Here is a tiny trained network, its code and every weight. The questions are about switching its units off for an input and a target symbol, where a switched-off unit gives its printed mean instead of its output.

import numpy as np


def w(rows, s, z=0):
    codes = np.array(rows[::2]) - 128.0
    scale = np.full(codes.shape[1], s)
    scale[-1] = z or s
    return codes * scale


def norm(h):
    return h / np.sqrt((h * h).mean(-1, keepdims=True) + 1e-5)


def f(y):
    return np.maximum(y, 0)


def softmax(a):
    e = np.exp(a - a.max(-1, keepdims=True))
    return e / e.sum(-1, keepdims=True)


def log_softmax(a):
    a = a - a.max(-1, keepdims=True)
    return a - np.log(np.exp(a).sum(-1, keepdims=True))


def net(x, mask):
    ids = ['ΔΘΞβεημψ'.index(c) for c in x.split()]
    T = len(ids)
    res = E[ids] + P[:T]
    r = norm(res)
    for j in range(3):
        rows = slice(2 * j, 2 * j + 2)
        q, k, v = (r @ M[0][rows].T for M in (Q, K, V))
        z = softmax(np.where(np.tri(T) > 0, q @ k.T / 2**0.5, -1e9)) @ v
        o = O[0][rows]
        res = res + np.where(mask[j], z, o[:, -1]) @ o[:, :-1]
    y = f(norm(res) @ A[0][:, :-1].T + A[0][:, -1])
    res = res + np.where(mask[3:11], y, B[0][:, -1]) @ B[0][:, :-1]
    return log_softmax(norm(res)[-1] @ U[:, :-1].T + U[:, -1])


Q, K, V, O, A, B = {}, {}, {}, {}, {}, {}
E = w([
[120,183,169,91,163],'Δ',
[79,89,186,150,64],'Θ',
[176,193,135,207,200],'Ξ',
[135,171,187,110,107],'β',
[10,47,155,183,135],'ε',
[132,160,135,144,109],'η',
[149,151,213,124,165],'μ',
[71,91,202,167,205],'ψ',
],0.013)
P = w([
[205,97,55,76,109],'0',
[93,169,185,147,133],'1',
[117,121,195,228,128],'2',
[207,254,101,139,110],'3',
[210,147,233,87,47],'4',
[121,155,147,130,126],'5',
[243,92,186,249,113],'6',
[115,212,185,199,176],'7',
[123,111,253,228,185],'8',
],0.0072)
Q[0] = w([
[147,130,211,213,173],'head 0',
[46,188,242,28,126],'head 0',
[172,110,46,3,79],'head 1',
[111,74,46,84,166],'head 1',
[136,143,196,161,41],'head 2',
[188,23,218,153,177],'head 2',
],0.007)
K[0] = w([
[216,54,102,105,143],'head 0',
[142,132,85,159,134],'head 0',
[101,150,145,157,119],'head 1',
[122,202,149,166,129],'head 1',
[168,91,75,34,68],'head 2',
[164,2,164,130,63],'head 2',
],0.011)
V[0] = w([
[82,98,158,32,42],'head 0',
[128,158,8,189,60],'head 0',
[56,41,151,160,216],'head 1',
[50,105,110,112,15],'head 1',
[206,125,160,162,53],'head 2',
[124,173,118,113,133],'head 2',
],0.012)
O[0] = w([
[109,35,160,79,141,3],'head 0',
[157,86,61,253,172,65],'head 0',
[85,185,47,77,164,197],'head 1',
[185,84,124,139,214,70],'head 1',
[20,192,155,164,207,193],'head 2',
[164,54,190,157,124,99],'head 2',
],0.013,0.007)
A[0] = w([
[135,101,117,171,171,107],'neuron 0',
[108,123,1,153,199,188],'neuron 1',
[139,156,71,83,147,93],'neuron 2',
[150,105,141,70,128,235],'neuron 3',
[82,172,218,110,183,251],'neuron 4',
[128,96,140,195,171,150],'neuron 5',
[86,120,188,152,36,242],'neuron 6',
[170,114,127,152,174,111],'neuron 7',
],0.015,0.0031)
B[0] = w([
[27,180,133,95,112,146],'neuron 0',
[251,160,100,128,123,194],'neuron 1',
[116,99,95,128,89,168],'neuron 2',
[117,112,75,148,128,144],'neuron 3',
[211,171,148,119,165,249],'neuron 4',
[30,148,153,166,141,159],'neuron 5',
[192,77,89,124,115,201],'neuron 6',
[60,144,136,80,141,144],'neuron 7',
],0.013,0.014)
U = w([
[189,74,157,114,27,103],'Δ',
[71,104,120,107,194,213],'Θ',
[118,181,100,225,14,143],'Ξ',
[156,64,188,151,100,144],'β',
[178,103,11,101,154,111],'ε',
[47,91,141,191,90,193],'η',
[108,155,211,59,2,2],'μ',
[22,180,91,46,46,104],'ψ',
],0.0082,0.0026)

Each question gives the input, a string of symbols that net reads in full, and the target symbol t.
The units are the heads (2 rows each of Q, K, V and O) and the neurons (one row each of A and B). Each row of codes is followed by its name. A weight is (code - 128) times the scale printed after its matrix; where a second scale follows, it is the last column's (O, A, B and U).
mask holds one flag per unit, heads first, then neurons. A switched-off unit (its flag False) gives its mean, the last column of its rows in O or B, instead of its output. The means were averaged over made-up inputs and are rounded, as every weight is.
A unit's drop is (log p(t) with every unit on - log p(t) with that unit switched off) / (log p(t) with every unit on - log p(t) with every unit switched off).
The circuit of an input: a set's keep is (log p(t) with only the set's units on - log p(t) with every unit switched off) / (log p(t) with every unit on - log p(t) with every unit switched off). Starting from all 11 units, units are removed one at a time, each time the one whose removal leaves the highest keep (on an exact tie, the one counted first), for as long as the keep stays at least 0.8.
circuit, biggest first: the units of the circuit, biggest drop first
unit that matters most: the unit with the biggest drop
k most important neurons: the k neurons with the biggest drops, biggest first
which heads matter: for each layer, one digit per head in row order, 1 if its drop is at least 0.15 and else 0, layers parted by /
input Δ μ Θ, target Δ: which heads matter -> 000
input Ξ Ξ Δ, target Ξ: which heads matter -> 110
input ψ ε Ξ, target ψ: which heads matter -> 110
input ψ Ξ ε, target ψ: which heads matter -> 110
input Ξ Ξ Ξ ψ, target Ξ: which heads matter -> 110
input ψ β Ξ, target ψ: most important neuron -> neuron 1
input β ε ε Ξ Θ μ μ β ε, target β: which heads matter -> 110
input Θ ε β Θ, target Θ: which heads matter -> 110
input μ β ε Ξ Ξ Ξ, target μ: circuit, biggest first -> head 0; head 1
input Δ η Ξ, target Δ: circuit, biggest first -> head 1; neuron 6; head 0
input β ε Ξ, target β: circuit, biggest first -> head 1; head 0
input Θ ε Θ ε β Ξ β ε β, target Θ: which heads matter -> 010
input η Ξ ψ Ξ ε μ ε ψ, target η: circuit, biggest first -> head 0; head 1; neuron 5
input Δ β η, target Δ: unit that matters most -> neuron 6
input β μ β ψ ψ, target β: which heads matter -> 010
input ε μ μ η Ξ Ξ Ξ Θ β, target ε: which heads matter -> 010
input ε ψ ψ ε, target ε: circuit, biggest first -> head 1; head 2
input ψ η β Ξ Ξ ψ Ξ μ μ, target ψ: which heads matter -> 010
input ψ β Δ, target ψ: which heads matter -> 110
input η ψ β, target η: which heads matter -> 110
input Θ Δ ψ μ, target Θ: circuit, biggest first -> head 1; head 0; neuron 1
input η Ξ Ξ Δ ε ψ Ξ η, target η: 2 most important neurons -> neuron 5; neuron 1
input β Ξ η Δ ψ β ε ε, target β: 2 most important neurons -> neuron 6; neuron 1
input ψ ψ Δ Ξ ψ β Ξ ε β, target ψ: which heads matter -> 010
input Θ Θ Ξ ε ψ, target Θ: unit that matters most -> head 1
input η β η β, target η: 2 most important neurons -> neuron 5; neuron 1
input ε ε Θ ε Ξ μ ε ε ψ, target ε: most important neuron -> neuron 1
